Below are the code and all the weights of a small trained network. Each question names an input and a target symbol and asks about switching units off, where a switched-off unit gives its printed mean instead of its output.

import numpy as np


def w(rows, s, z=0):
    codes = np.array(rows[::2]) - 128.0
    scale = np.full(codes.shape[1], s)
    scale[-1] = z or s
    return codes * scale


def f(y):
    return np.maximum(y, 0)


def softmax(a):
    e = np.exp(a - a.max(-1, keepdims=True))
    return e / e.sum(-1, keepdims=True)


def log_softmax(a):
    a = a - a.max(-1, keepdims=True)
    return a - np.log(np.exp(a).sum(-1, keepdims=True))


def net(x, mask):
    ids = ['ΛΞΦΨΩαβγεζημπτ'.index(c) for c in x.split()]
    T = len(ids)
    res = E[ids] + P[:T]
    r = res
    for j in range(2):
        rows = slice(3 * j, 3 * j + 3)
        q, k, v = (r @ M[0][rows].T for M in (Q, K, V))
        z = softmax(np.where(np.tri(T) > 0, q @ k.T / 3**0.5, -1e9)) @ v
        o = O[0][rows]
        res = res + np.where(mask[j], z, o[:, -1]) @ o[:, :-1]
    y = f(res @ A[0][:, :-1].T + A[0][:, -1])
    res = res + np.where(mask[2:10], y, B[0][:, -1]) @ B[0][:, :-1]
    return log_softmax(res[-1] @ U[:, :-1].T + U[:, -1])


Q, K, V, O, A, B = {}, {}, {}, {}, {}, {}
E = w([
[108,53,122,157,147,203,81],'Λ',
[162,142,120,141,110,152,83],'Ξ',
[135,52,121,141,140,173,67],'Φ',
[181,112,124,124,115,137,67],'Ψ',
[99,93,128,175,138,207,96],'Ω',
[149,98,3,111,96,65,142],'α',
[136,120,147,190,102,174,85],'β',
[94,89,100,111,157,195,92],'γ',
[154,196,78,72,124,186,100],'ε',
[97,122,113,145,140,201,112],'ζ',
[181,136,148,157,92,135,74],'η',
[133,135,118,140,120,172,96],'μ',
[165,100,151,184,102,153,59],'π',
[131,170,134,167,93,169,112],'τ',
],0.023)
P = w([
[160,107,139,215,248,103,122],'0',
[161,104,98,138,63,139,97],'1',
[136,113,102,133,79,137,103],'2',
[141,113,104,132,80,132,102],'3',
[131,114,102,132,84,137,106],'4',
[125,115,103,131,88,138,108],'5',
[121,122,101,133,88,145,113],'6',
[121,126,104,133,88,143,114],'7',
[112,130,102,136,91,147,120],'8',
[106,122,102,132,96,148,119],'9',
[98,135,105,135,93,152,124],'10',
[91,138,102,137,96,159,131],'11',
],0.015)
Q[0] = w([
[113,85,184,81,211,96,186],'H1',
[120,91,33,139,64,226,109],'H1',
[127,167,102,120,166,120,145],'H1',
[146,160,232,2,179,93,212],'H2',
[61,115,138,118,160,185,100],'H2',
[139,24,132,187,99,96,126],'H2',
],0.0073)
K[0] = w([
[83,118,167,66,60,211,102],'H1',
[138,110,63,182,222,123,151],'H1',
[99,166,98,81,153,101,103],'H1',
[161,235,221,77,159,254,11],'H2',
[98,118,107,93,118,63,133],'H2',
[77,127,231,159,68,166,96],'H2',
],0.0082)
V[0] = w([
[87,68,152,182,94,190,100],'H1',
[89,249,126,162,137,146,172],'H1',
[57,83,114,87,218,179,178],'H1',
[112,111,143,193,166,103,115],'H2',
[153,139,137,178,178,140,97],'H2',
[142,165,134,101,137,202,76],'H2',
],0.017)
O[0] = w([
[132,247,115,178,87,182,172,231],'H1',
[143,10,136,164,42,100,193,1],'H1',
[197,207,181,130,43,43,81,208],'H1',
[175,140,123,181,142,170,120,125],'H2',
[197,153,91,156,205,131,77,141],'H2',
[42,174,102,138,165,92,66,105],'H2',
],0.014,0.0094)
A[0] = w([
[159,159,244,55,99,128,194,133],'N1',
[85,178,125,145,218,137,41,71],'N2',
[91,88,197,210,178,75,50,157],'N3',
[44,12,204,45,216,117,228,128],'N4',
[45,149,173,1,88,111,112,84],'N5',
[94,118,223,214,129,183,94,253],'N6',
[143,239,55,224,202,116,89,110],'N7',
[108,144,33,158,163,186,116,102],'N8',
],0.0082,0.0079)
B[0] = w([
[93,88,124,154,68,133,25,162],'N1',
[180,124,115,146,23,71,196,196],'N2',
[123,212,150,128,108,255,120,144],'N3',
[143,168,54,250,188,124,88,152],'N4',
[121,123,171,74,237,48,209,155],'N5',
[142,153,92,9,217,71,141,160],'N6',
[65,31,129,114,171,169,126,253],'N7',
[162,196,191,139,92,90,60,172],'N8',
],0.0092,0.049)
U = w([
[94,147,140,179,123,183,2,165],'Λ',
[131,172,37,100,114,101,106,254],'Ξ',
[92,144,127,58,164,87,117,137],'Φ',
[139,183,156,85,209,35,172,149],'Ψ',
[200,239,156,243,82,161,131,52],'Ω',
[238,176,167,134,185,63,134,151],'α',
[153,149,127,133,87,209,199,122],'β',
[198,224,203,219,148,46,77,38],'γ',
[133,48,197,190,132,64,107,95],'ε',
[162,99,198,196,63,140,126,80],'ζ',
[193,252,141,250,135,122,131,63],'η',
[103,36,166,70,117,154,184,149],'μ',
[180,239,137,150,132,157,181,101],'π',
[139,117,127,215,75,199,166,87],'τ',
],0.007,0.0088)

Each question gives the input, a string of symbols that net reads in full, and the target symbol t.
The units are the heads (3 rows each of Q, K, V and O) and the neurons (one row each of A and B). Each row of codes is followed by its name. A weight is (code - 128) times the scale printed after its matrix; where a second scale follows, it is the last column's (O, A, B and U).
mask holds one flag per unit, heads first, then neurons. A switched-off unit (its flag False) gives its mean, the last column of its rows in O or B, instead of its output. The means were averaged over made-up inputs and are rounded, as every weight is.
A unit's drop is (log p(t) with every unit on - log p(t) with that unit switched off) / (log p(t) with every unit on - log p(t) with every unit switched off).
The circuit of an input: a set's keep is (log p(t) with only the set's units on - log p(t) with every unit switched off) / (log p(t) with every unit on - log p(t) with every unit switched off). Starting from all 10 units, units are removed one at a time, each time the one whose removal leaves the highest keep (on an exact tie, the one counted first), for as long as the keep stays at least 0.8.
units of the circuit, in order: the units of the circuit, biggest drop first
most important unit: the unit with the biggest drop
k most important neurons: the k neurons with the biggest drops, biggest first
heads that matter: for each layer, one digit per head in row order, 1 if its drop is at least 0.15 and else 0, layers parted by /
input ζ α η ε, target ζ: heads that matter : 11
input η β α ζ β, target η: most important unit : N4
input β ζ α γ ε ζ ε μ ε, target β: units of the circuit, in order : (H1; H2)
input μ ε μ β η ε ε τ ε, target Ψ: 2 most important neurons : (N5; N1)
input β α γ γ ε γ Ξ ζ ε γ β, target β: units of the circuit, in order : (H1; H2)
input ζ Λ ε τ η β α ε ε ζ γ η, target ζ: units of the circuit, in order : (H2; H1)
input μ ε ε Ψ η γ β Φ α γ, target μ: heads that matter : 01
input ε γ Ψ γ Ξ γ π γ ε α, target ε: 2 most important neurons : (N4; N6)
input τ ζ Ω Λ η α γ ζ, target τ: units of the circuit, in order : (H1; N4; H2)
input ε η μ η Ψ ε α τ, target ε: units of the circuit, in order : (H1; N4)
input γ α Φ π π, target γ: units of the circuit, in order : (N7; H1; H2; N5)
input α ζ Ψ ζ Ψ ζ, target α: 2 most important neurons : (N7; N1)
input τ ε α ζ τ, target τ: 2 most important neurons : (N4; N7)
input γ ζ Φ α Λ, target γ: units of the circuit, in order : (H1)
input Λ ε γ Ψ γ Ω ζ η α, target Λ: 3 most important neurons : (N1; N2; N6)
input ζ β ε ε α γ ε ε ε ε Λ, target ζ: units of the circuit, in order : (H1; H2)
input γ Ξ ε ζ γ γ α, target γ: 3 most important neurons : (N7; N1; N5)
input π ε ζ Ψ α Ψ, target π: units of the circuit, in order : (N7; H1; H2)
input ε α η μ μ γ ε η γ η, target ε: 3 most important neurons : (N4; N5; N3)
input α ε γ, target α: most important neuron : (N7)
input γ μ Ψ γ α Ω ζ μ Ξ β ζ, target γ: units of the circuit, in order : (H1; N7; H2; N5)
input β Φ ε ε α η Ξ ε μ γ ε γ, target β: 2 most important neurons : (N7; N8)
input π α Ω, target π: units of the circuit, in order : (H1; N7; H2)
input ε ζ Λ μ ε ε γ Ψ ε γ ε γ, target Φ: units of the circuit, in order : (H2; N5)
input η ε Ψ μ η ζ ε α η γ μ, target η: units of the circuit, in order : (N4; H1; N7; H2)
input ε ε α π ε ε ζ π Ω, target ε: units of the circuit, in order : (H1; N4)
input γ ε ε γ γ α ε Λ Φ, target γ: units of the circuit, in order : (H1)
input Λ β μ Ω Φ ε Ω α ε, target Λ: heads that matter : 10
input ε ζ γ α π τ β Ξ, target ε: 2 most important neurons : (N4; N5)
